Below are the code and all the weights of a small trained network. Each question names an input and a target symbol and asks about switching units off, where a switched-off unit gives its printed mean instead of its output.

import numpy as np


def w(rows, s, z=0):
    codes = np.array(rows[::2]) - 128.0
    scale = np.full(codes.shape[1], s)
    scale[-1] = z or s
    return codes * scale


def f(y):
    return y / 2 * (1 + np.tanh(0.7978845608 * (y + 0.044715 * y**3)))


def softmax(a):
    e = np.exp(a - a.max(-1, keepdims=True))
    return e / e.sum(-1, keepdims=True)


def log_softmax(a):
    a = a - a.max(-1, keepdims=True)
    return a - np.log(np.exp(a).sum(-1, keepdims=True))


def net(x, mask):
    ids = ['αβδεζηθλμξπστφω'.index(c) for c in x.split()]
    T = len(ids)
    res = E[ids] + P[:T]
    r = res
    for j in range(3):
        rows = slice(4 * j, 4 * j + 4)
        q, k, v = (r @ M[0][rows].T for M in (Q, K, V))
        z = softmax(np.where(np.tri(T) > 0, q @ k.T / 4**0.5, -1e9)) @ v
        o = O[0][rows]
        res = res + np.where(mask[j], z, o[:, -1]) @ o[:, :-1]
    y = f(res @ A[0][:, :-1].T + A[0][:, -1])
    res = res + np.where(mask[3:19], y, B[0][:, -1]) @ B[0][:, :-1]
    return log_softmax(res[-1] @ U[:, :-1].T + U[:, -1])


Q, K, V, O, A, B = {}, {}, {}, {}, {}, {}
E = w([
[156,83,133,119,34,214,109,119,99,214,209],'α',
[101,184,71,96,144,74,133,150,122,41,111],'β',
[171,194,65,111,86,92,84,205,162,98,48],'δ',
[175,71,191,203,121,179,161,115,151,118,251],'ε',
[216,162,132,255,58,170,94,120,124,173,96],'ζ',
[118,133,41,138,68,184,114,202,171,69,208],'η',
[148,148,170,71,49,71,151,131,150,221,104],'θ',
[126,80,119,74,181,86,181,169,20,133,105],'λ',
[151,160,175,100,171,106,74,84,145,186,67],'μ',
[61,109,74,105,135,119,189,145,74,71,207],'ξ',
[172,172,70,185,144,124,96,199,199,41,157],'π',
[168,204,172,185,169,43,124,88,203,95,114],'σ',
[137,87,98,134,214,110,149,151,115,45,159],'τ',
[234,59,138,131,220,143,90,222,106,135,116],'φ',
[78,182,55,87,53,118,146,177,87,108,126],'ω',
],0.011)
P = w([
[151,191,106,130,152,191,205,192,107,138,115],'0',
[106,138,196,153,102,151,106,178,9,84,89],'1',
[183,197,106,107,143,177,189,162,114,132,133],'2',
[114,107,173,139,101,125,113,146,79,88,97],'3',
[197,195,111,97,136,158,174,140,115,136,154],'4',
[114,86,153,137,102,98,115,125,132,105,113],'5',
[210,189,110,87,127,141,168,117,122,137,167],'6',
[112,68,134,138,107,67,108,104,174,131,137],'7',
[223,177,109,79,118,124,161,99,129,143,184],'8',
[116,41,106,147,105,25,103,84,215,159,162],'9',
[234,175,118,74,117,112,162,90,141,156,201],'10',
],0.011)
Q[0] = w([
[28,86,137,188,124,139,67,124,138,122,83],'h1',
[164,124,86,91,133,93,150,179,111,118,150],'h1',
[198,162,106,87,121,141,164,125,125,128,166],'h1',
[193,161,77,90,136,139,168,144,121,114,169],'h1',
[178,184,122,97,124,133,146,128,137,144,128],'h2',
[76,122,138,142,131,139,99,131,110,118,109],'h2',
[144,156,102,115,129,128,169,120,127,109,163],'h2',
[93,103,116,120,119,100,130,132,126,135,113],'h2',
[183,102,188,127,253,68,103,93,119,115,75],'h3',
[139,94,164,48,94,125,167,128,69,225,119],'h3',
[226,103,161,194,139,211,102,151,127,148,167],'h3',
[95,71,124,131,178,148,202,124,94,81,217],'h3',
],0.019)
K[0] = w([
[82,112,74,130,152,137,135,253,109,93,108],'h1',
[139,90,165,134,108,92,119,62,144,167,139],'h1',
[158,145,158,132,96,135,117,44,146,153,148],'h1',
[150,132,163,149,86,124,108,23,161,158,147],'h1',
[150,166,170,114,102,133,109,102,156,206,118],'h2',
[117,153,61,127,155,143,134,186,108,109,122],'h2',
[109,164,138,150,114,134,108,61,160,139,158],'h2',
[87,99,104,95,112,88,144,131,118,104,109],'h2',
[164,118,166,131,238,93,121,111,125,132,83],'h3',
[122,103,152,63,103,123,153,132,92,232,116],'h3',
[184,101,155,191,132,181,109,146,135,154,162],'h3',
[104,89,127,131,168,136,169,123,100,81,218],'h3',
],0.014)
V[0] = w([
[107,107,56,79,116,179,56,103,101,191,97],'h1',
[135,216,138,155,119,47,134,137,133,140,49],'h1',
[95,109,126,1,125,91,142,167,144,98,154],'h1',
[88,156,99,104,227,96,97,79,138,71,138],'h1',
[85,145,199,174,102,142,189,94,114,163,129],'h2',
[146,138,174,107,154,164,121,118,135,152,103],'h2',
[143,123,42,155,119,99,111,151,116,90,145],'h2',
[104,148,67,133,142,139,111,122,100,92,145],'h2',
[149,161,143,124,144,160,151,135,88,105,114],'h3',
[141,173,113,105,147,185,160,142,104,125,111],'h3',
[133,150,139,98,65,129,68,118,123,134,96],'h3',
[118,93,135,142,107,81,93,112,162,143,145],'h3',
],0.0088)
O[0] = w([
[123,141,95,1,87,182,110,79,160,154,69,60],'h1',
[113,188,134,100,136,78,59,171,108,129,176,133],'h1',
[35,70,138,96,162,123,172,167,146,128,124,156],'h1',
[71,169,61,141,223,122,151,106,121,167,125,3],'h1',
[117,100,139,85,107,125,123,72,96,94,192,159],'h2',
[147,116,103,77,168,134,119,139,126,101,132,132],'h2',
[125,149,151,179,80,125,122,149,135,165,99,119],'h2',
[99,169,153,157,94,150,136,125,107,158,93,100],'h2',
[105,92,113,99,127,102,120,103,159,149,136,185],'h3',
[138,109,101,148,141,90,162,111,170,172,146,184],'h3',
[108,100,142,140,165,121,168,132,124,86,171,104],'h3',
[120,158,144,127,126,166,119,157,87,87,118,69],'h3',
],0.0092,0.0055)
A[0] = w([
[35,103,59,118,206,105,169,60,186,153,93,87],'n1',
[101,185,67,174,205,128,175,105,126,153,166,63],'n2',
[117,170,131,186,132,76,93,173,76,152,180,102],'n3',
[116,129,157,139,95,106,44,112,149,75,161,253],'n4',
[169,110,31,118,128,174,218,75,190,163,128,135],'n5',
[113,137,79,151,77,134,174,188,117,77,117,204],'n6',
[163,80,164,172,125,117,59,149,112,81,113,160],'n7',
[131,86,95,39,156,108,132,136,185,132,138,133],'n8',
[156,105,150,175,149,126,136,137,180,152,127,185],'n9',
[85,70,119,134,122,70,106,46,156,119,118,70],'n10',
[81,231,107,125,88,158,151,127,202,177,124,61],'n11',
[143,163,90,183,201,210,142,138,212,166,80,59],'n12',
[108,75,153,157,80,169,118,68,127,96,166,173],'n13',
[127,178,22,58,221,131,133,128,200,172,80,59],'n14',
[105,176,164,110,137,218,119,185,1,52,62,129],'n15',
[175,209,113,81,166,121,76,77,96,165,168,95],'n16',
],0.0089,0.0055)
B[0] = w([
[141,106,107,128,37,111,163,99,156,93,165,145],'n1',
[125,87,82,137,143,179,165,83,156,136,108,141],'n2',
[164,111,119,98,153,152,138,130,183,131,87,179],'n3',
[111,77,115,136,125,99,147,128,101,167,99,254],'n4',
[107,126,166,134,161,176,58,105,98,140,116,223],'n5',
[144,115,175,106,167,101,114,100,104,145,138,212],'n6',
[91,149,125,102,122,120,163,96,123,146,142,226],'n7',
[100,132,126,124,105,142,110,151,169,86,142,232],'n8',
[97,133,136,111,127,106,124,153,100,103,127,207],'n9',
[145,194,109,107,101,146,78,176,187,77,155,130],'n10',
[135,219,175,95,119,132,149,91,189,154,176,129],'n11',
[139,121,132,240,64,174,129,174,147,62,122,129],'n12',
[136,152,114,84,154,102,127,158,138,116,91,221],'n13',
[115,170,122,105,149,133,158,130,51,96,82,149],'n14',
[244,175,170,189,188,147,128,43,112,60,219,168],'n15',
[100,142,69,166,113,158,84,140,123,145,150,170],'n16',
],0.011,0.0067)
U = w([
[156,115,83,126,177,135,142,123,169,162,130,76],'α',
[99,103,114,113,85,93,131,190,202,78,174,189],'β',
[152,121,128,157,123,152,108,202,102,102,94,18],'δ',
[82,99,130,149,102,165,145,55,143,152,177,21],'ε',
[107,173,145,84,144,131,135,94,155,186,159,13],'ζ',
[89,179,96,117,146,155,90,136,88,112,142,151],'η',
[134,99,106,169,99,157,142,108,133,69,115,39],'θ',
[152,165,109,108,107,133,180,90,156,94,116,23],'λ',
[22,69,119,101,122,97,156,169,68,246,2,254],'μ',
[158,105,142,92,119,171,91,81,171,111,73,116],'ξ',
[168,188,130,98,132,115,140,163,141,124,99,5],'π',
[94,144,163,173,129,165,88,141,150,159,167,111],'σ',
[191,131,182,150,197,110,141,76,71,96,178,248],'τ',
[168,147,132,152,121,144,140,146,171,98,116,46],'φ',
[168,146,93,157,62,121,99,106,101,161,139,60],'ω',
],0.0088,0.0033)

Each question gives the input, a string of symbols that net reads in full, and the target symbol t.
The units are the heads (4 rows each of Q, K, V and O) and the neurons (one row each of A and B). Each row of codes is followed by its name. A weight is (code - 128) times the scale printed after its matrix; where a second scale follows, it is the last column's (O, A, B and U).
mask holds one flag per unit, heads first, then neurons. A switched-off unit (its flag False) gives its mean, the last column of its rows in O or B, instead of its output. The means were averaged over made-up inputs and are rounded, as every weight is.
A unit's drop is (log p(t) with every unit on - log p(t) with that unit switched off) / (log p(t) with every unit on - log p(t) with every unit switched off).
The circuit of an input: a set's keep is (log p(t) with only the set's units on - log p(t) with every unit switched off) / (log p(t) with every unit on - log p(t) with every unit switched off). Starting from the 12 units with the biggest drops (on a tie, the unit counted first), units are removed one at a time, each time the one whose removal leaves the highest keep (on an exact tie, the one counted first), for as long as the keep stays at least 0.8.
units of the circuit, in order: the units of the circuit, biggest drop first
k most important neurons: the k neurons with the biggest drops, biggest first
which heads matter: for each layer, one digit per head in row order, 1 if its drop is at least 0.15 and else 0, layers parted by /
drop of u: that unit's drop, to one decimal
input α λ σ ε σ θ θ θ δ ξ, target τ: which heads matter	001
input ζ ξ δ, target ω: most important neuron	[n16]
input λ ω θ ξ α ω, target μ: which heads matter	010
input λ ζ δ ε θ ω λ η π, target β: units of the circuit, in order	[h1 h2 n8]
input λ θ η λ τ θ λ τ, target μ: 2 most important neurons	[n15 n8]
input μ ω ω φ σ λ μ λ θ σ, target μ: units of the circuit, in order	[n4 n15]
input φ η ξ λ τ α φ θ λ φ, target β: which heads matter	100
input λ η α μ, target τ: which heads matter	001
input λ θ σ θ ξ σ σ θ σ ξ π, target α: which heads matter	100
input λ θ ξ θ ξ φ β, target β: units of the circuit, in order	[h1 n8 h2]
input σ θ λ τ ζ π, target τ: units of the circuit, in order	[h3 n15 n6]
input ε ε λ, target τ: which heads matter	100
input ξ τ π ξ λ θ, target τ: which heads matter	001
input λ η ξ, target ε: which heads matter	101
input φ α β σ ω, target α: which heads matter	100
input θ β ξ ω λ ξ, target μ: units of the circuit, in order	[h2 n15]
input ε φ θ ζ ξ, target ω: which heads matter	100
input σ ε ω ω θ θ μ σ λ μ, target μ: units of the circuit, in order	[n4 n15]
input η ε π λ β, target τ: units of the circuit, in order	[h1 n6]
input φ θ ω λ ω α φ ξ β, target ξ: units of the circuit, in order	[h1 n5]
input λ ω σ σ λ θ ε τ θ λ, target β: 2 most important neurons	[n10 n1]
input λ ε μ φ ξ μ δ, target η: units of the circuit, in order	[h1 n14 n16]
input β π σ ζ θ ζ θ ε λ φ, target τ: drop of h3	2.9
input θ λ ξ, target β: drop of h2	0.2
input τ ω π σ ξ α, target τ: drop of h3	2.7
